Below are the code and all the weights of a small trained network. Each question names an input and a class and asks about switching units off, where a switched-off unit gives its printed mean instead of its output.

import numpy as np


def w(rows, s, z=0):
    codes = np.array(rows[::2]) - 128.0
    scale = np.full(codes.shape[1], s)
    scale[-1] = z or s
    return codes * scale


def norm(h):
    return h / np.sqrt((h * h).mean(-1, keepdims=True) + 1e-5)


def f(y):
    return y / 2 * (1 + np.tanh(0.7978845608 * (y + 0.044715 * y**3)))


def log_softmax(a):
    a = a - a.max(-1, keepdims=True)
    return a - np.log(np.exp(a).sum(-1, keepdims=True))


def net(x, mask):
    res = np.array(x, float).reshape(1, 4) / 4 @ E
    u = 0
    for l in range(2):
        y = f(norm(res) @ A[l][:, :-1].T + A[l][:, -1])
        res = res + np.where(mask[u : u + 7], y, B[l][:, -1]) @ B[l][:, :-1]
        u += 7
    return log_softmax(norm(res)[-1] @ U[:, :-1].T + U[:, -1])


A, B = {}, {}
E = w([
[206,217,146,80,108,192,35,167,126,103,120],'x0',
[132,106,134,166,154,177,118,142,90,205,249],'x1',
[27,188,154,109,184,174,131,214,116,163,120],'x2',
[126,127,124,128,124,130,127,129,126,129,127],'x3',
],0.014)
A[0] = w([
[54,83,107,163,122,65,200,115,128,89,80,129],'L0N0',
[8,167,169,114,171,155,123,190,96,147,103,173],'L0N1',
[50,107,136,127,147,108,188,159,149,138,101,2],'L0N2',
[110,57,101,154,107,106,148,69,127,181,99,109],'L0N3',
[80,56,133,193,152,114,169,103,122,197,193,93],'L0N4',
[158,107,138,163,136,194,101,140,86,172,207,102],'L0N5',
[172,140,166,116,130,180,120,153,113,89,174,109],'L0N6',
],0.011,0.009)
B[0] = w([
[158,173,150,219,140,38,1,126,204,166,170,224],'L0N0',
[47,148,56,128,226,118,150,125,192,168,72,249],'L0N1',
[82,88,20,128,230,84,60,81,107,206,67,161],'L0N2',
[131,192,213,117,129,107,181,193,151,108,165,182],'L0N3',
[147,46,150,65,54,227,227,158,73,32,74,207],'L0N4',
[162,131,121,202,152,70,77,112,110,170,186,193],'L0N5',
[124,128,97,109,90,62,96,103,171,127,105,163],'L0N6',
],0.0094,0.014)
A[1] = w([
[50,102,77,172,164,115,195,132,148,158,93,108],'L1N0',
[3,190,116,65,168,200,145,169,175,134,62,39],'L1N1',
[138,176,99,66,110,106,102,142,152,69,26,56],'L1N2',
[134,82,155,103,23,174,134,120,93,56,103,123],'L1N3',
[55,193,102,117,178,211,119,199,95,209,158,152],'L1N4',
[90,103,114,103,167,189,155,192,111,160,124,21],'L1N5',
[54,66,81,108,164,183,179,131,59,102,108,1],'L1N6',
],0.011,0.0076)
B[1] = w([
[196,170,107,78,143,188,90,81,100,191,129,232],'L1N0',
[172,50,119,112,93,121,127,236,39,58,164,254],'L1N1',
[102,105,107,89,125,195,180,99,110,146,122,202],'L1N2',
[47,175,92,109,216,111,144,94,51,154,88,179],'L1N3',
[112,144,238,179,45,52,168,64,228,71,126,242],'L1N4',
[198,131,123,155,107,199,68,53,156,154,164,160],'L1N5',
[107,150,134,161,103,251,148,134,154,202,158,160],'L1N6',
],0.013,0.011)
U = w([
[121,158,196,188,82,28,102,114,219,88,137,254],'0',
[130,159,60,56,114,170,145,40,69,123,53,83],'1',
[116,77,145,170,146,119,244,126,4,102,160,57],'2',
[210,143,67,147,84,103,8,117,56,165,217,121],'3',
[81,136,17,135,233,76,77,159,158,190,53,60],'4',
[119,118,110,58,64,185,144,242,133,32,84,59],'5',
[121,118,136,175,126,247,148,123,173,214,159,171],'6',
],0.02,0.003)

Each question gives the input, the list of numbers given to net, and the class t.
The units are the neurons (one row each of A and B). Each row of codes is followed by its name. A weight is (code - 128) times the scale printed after its matrix; where a second scale follows, it is the last column's (A, B and U).
mask holds one flag per neuron, layer by layer. A switched-off neuron (its flag False) gives its mean, the last column of its row in B, instead of its output. The means were averaged over made-up inputs and are rounded, as every weight is.
A unit's drop is (log p(t) with every unit on - log p(t) with that unit switched off) / (log p(t) with every unit on - log p(t) with every unit switched off).
The circuit of an input: a set's keep is (log p(t) with only the set's units on - log p(t) with every unit switched off) / (log p(t) with every unit on - log p(t) with every unit switched off). Starting from the 12 units with the biggest drops (on a tie, the unit counted first), units are removed one at a time, each time the one whose removal leaves the highest keep (on an exact tie, the one counted first), for as long as the keep stays at least 0.8.
circuit, biggest first: the units of the circuit, biggest drop first
top k neurons in layer l: the k neurons of layer l with the biggest drops, biggest first
drop of u: that unit's drop, to one decimal
input [-3,1,8,-6], class 6: top 4 neurons in layer 1 : [L1N6, L1N4, L1N5, L1N0]
input [1,-1,-4,0], class 1: circuit, biggest first : [L0N0]
input [0,7,-1,-3], class 2: top 3 neurons in layer 0 : [L0N4, L0N0, L0N1]
input [-4,1,5,3], class 6: circuit, biggest first : [L0N4, L1N6]
input [4,0,6,2], class 5: top 2 neurons in layer 0 : [L0N0, L0N1]
input [-7,-4,1,5], class 4: top 2 neurons in layer 1 : [L1N4, L1N0]
input [-7,1,1,8], class 6: top 2 neurons in layer 0 : [L0N4, L0N2]
input [6,0,-4,-4], class 1: top 2 neurons in layer 0 : [L0N0, L0N5]
input [-8,0,-4,-3], class 0: top 2 neurons in layer 0 : [L0N0, L0N3]
input [1,-3,-5,-5], class 1: top 2 neurons in layer 0 : [L0N0, L0N5]
input [7,7,3,6], class 0: drop of L1N4 : 0.1
input [7,5,3,-2], class 0: drop of L1N2 : 0.0
input [-8,6,2,-8], class 6: drop of L0N4 : 1.1
input [-4,4,-7,-1], class 2: circuit, biggest first : [L0N4]
input [-8,4,8,4], class 6: drop of L0N4 : 0.9
